Below is a small trained network, with its code and all its weights. Each question gives an input and a class and asks what happens when units are switched off, that is, made to give their printed mean instead of their output.

import numpy as np


def w(rows, s, z=0):
    codes = np.array(rows[::2]) - 128.0
    scale = np.full(codes.shape[1], s)
    scale[-1] = z or s
    return codes * scale


def f(y):
    return np.maximum(y, 0)


def log_softmax(a):
    a = a - a.max(-1, keepdims=True)
    return a - np.log(np.exp(a).sum(-1, keepdims=True))


def net(x, mask):
    res = np.array(x, float).reshape(1, 6) / 4 @ E
    y = f(res @ A[0][:, :-1].T + A[0][:, -1])
    res = res + np.where(mask, y, B[0][:, -1]) @ B[0][:, :-1]
    return log_softmax(res[-1] @ U[:, :-1].T + U[:, -1])


A, B = {}, {}
E = w([
[140,134,131,129],'x0',
[137,176,40,74],'x1',
[123,126,126,128],'x2',
[105,148,197,40],'x3',
[250,51,115,67],'x4',
[117,126,126,128],'x5',
],0.014)
A[0] = w([
[178,108,53,106,121],'n1',
[155,85,123,56,178],'n2',
[119,22,147,165,217],'n3',
[108,173,133,17,78],'n4',
[136,66,156,217,170],'n5',
[104,126,254,109,75],'n6',
[74,204,145,170,253],'n7',
[103,104,231,107,181],'n8',
[132,211,91,42,121],'n9',
[144,177,31,117,201],'n10',
],0.012,0.0068)
B[0] = w([
[49,110,38,23,193],'n1',
[219,140,206,52,201],'n2',
[205,108,198,75,205],'n3',
[106,9,249,207,193],'n4',
[43,46,231,227,202],'n5',
[158,242,2,2,210],'n6',
[26,239,123,117,247],'n7',
[205,242,138,33,220],'n8',
[79,53,177,230,202],'n9',
[23,105,50,107,209],'n10',
],0.0092,0.016)
U = w([
[54,174,255,237,226],'0',
[124,189,24,54,254],'1',
[177,24,212,162,252],'2',
[225,158,143,90,2],'3',
[52,175,31,218,8],'4',
],0.0099,0.0086)

Each question gives the input, the list of numbers given to net, and the class t.
The units are the neurons (one row each of A and B). Each row of codes is followed by its name. A weight is (code - 128) times the scale printed after its matrix; where a second scale follows, it is the last column's (A, B and U).
mask holds one flag per neuron, in row order. A switched-off neuron (its flag False) gives its mean, the last column of its row in B, instead of its output. The means were averaged over made-up inputs and are rounded, as every weight is.
A unit's drop is (log p(t) with every unit on - log p(t) with that unit switched off) / (log p(t) with every unit on - log p(t) with every unit switched off).
The circuit of an input: a set's keep is (log p(t) with only the set's units on - log p(t) with every unit switched off) / (log p(t) with every unit on - log p(t) with every unit switched off). Starting from all 10 units, units are removed one at a time, each time the one whose removal leaves the highest keep (on an exact tie, the one counted first), for as long as the keep stays at least 0.8.
units of the circuit, in order: the units of the circuit, biggest drop first
most important unit: the unit with the biggest drop
top k neurons: the k neurons with the biggest drops, biggest first
drop of u: that unit's drop, to one decimal
input [-4,6,5,1,-1,-8], class 0: units of the circuit, in order => [n6]
input [4,0,7,-8,7,-4], class 2: top 3 neurons => [n6; n5; n7]
input [-4,1,4,-2,-3,-8], class 4: units of the circuit, in order => [n2; n3]
input [-5,-3,-4,-3,1,2], class 2: top 2 neurons => [n7; n3]
input [-7,1,4,-4,-4,7], class 4: top 4 neurons => [n4; n2; n9; n3]
input [3,-1,2,-7,6,-6], class 2: top 2 neurons => [n6; n5]
input [-3,-1,5,2,5,2], class 3: top 4 neurons => [n5; n9; n4; n2]
input [1,7,-8,2,8,-8], class 2: top 3 neurons => [n4; n9; n6]
input [2,-2,0,-6,1,3], class 2: top 2 neurons => [n7; n3]
input [7,0,7,-8,4,0], class 2: top 3 neurons => [n6; n5; n7]
input [5,8,1,2,0,1], class 0: top 2 neurons => [n9; n4]
input [7,-1,-2,7,-1,-7], class 1: top 2 neurons => [n6; n3]
input [-3,-2,1,1,-4,3], class 1: top 2 neurons => [n4; n9]
input [-7,7,-8,-2,-8,2], class 4: most important unit => n10
input [2,-1,6,5,-3,-6], class 1: top 2 neurons => [n6; n5]
input [-7,-2,-6,1,1,-6], class 3: top 2 neurons => [n4; n9]
input [6,2,3,7,-2,-6], class 0: top 2 neurons => [n4; n9]
input [-7,2,2,8,-3,-4], class 0: top 2 neurons => [n4; n9]
input [-6,-2,0,7,7,3], class 3: drop of n1 => 0.0
input [-5,-5,0,7,-2,2], class 1: drop of n6 => 0.1
input [-5,5,6,0,-4,-4], class 4: drop of n3 => 0.2
input [-1,3,8,-7,0,-2], class 4: units of the circuit, in order => [n8]
input [-5,3,0,-2,-1,4], class 4: drop of n6 => 0.5
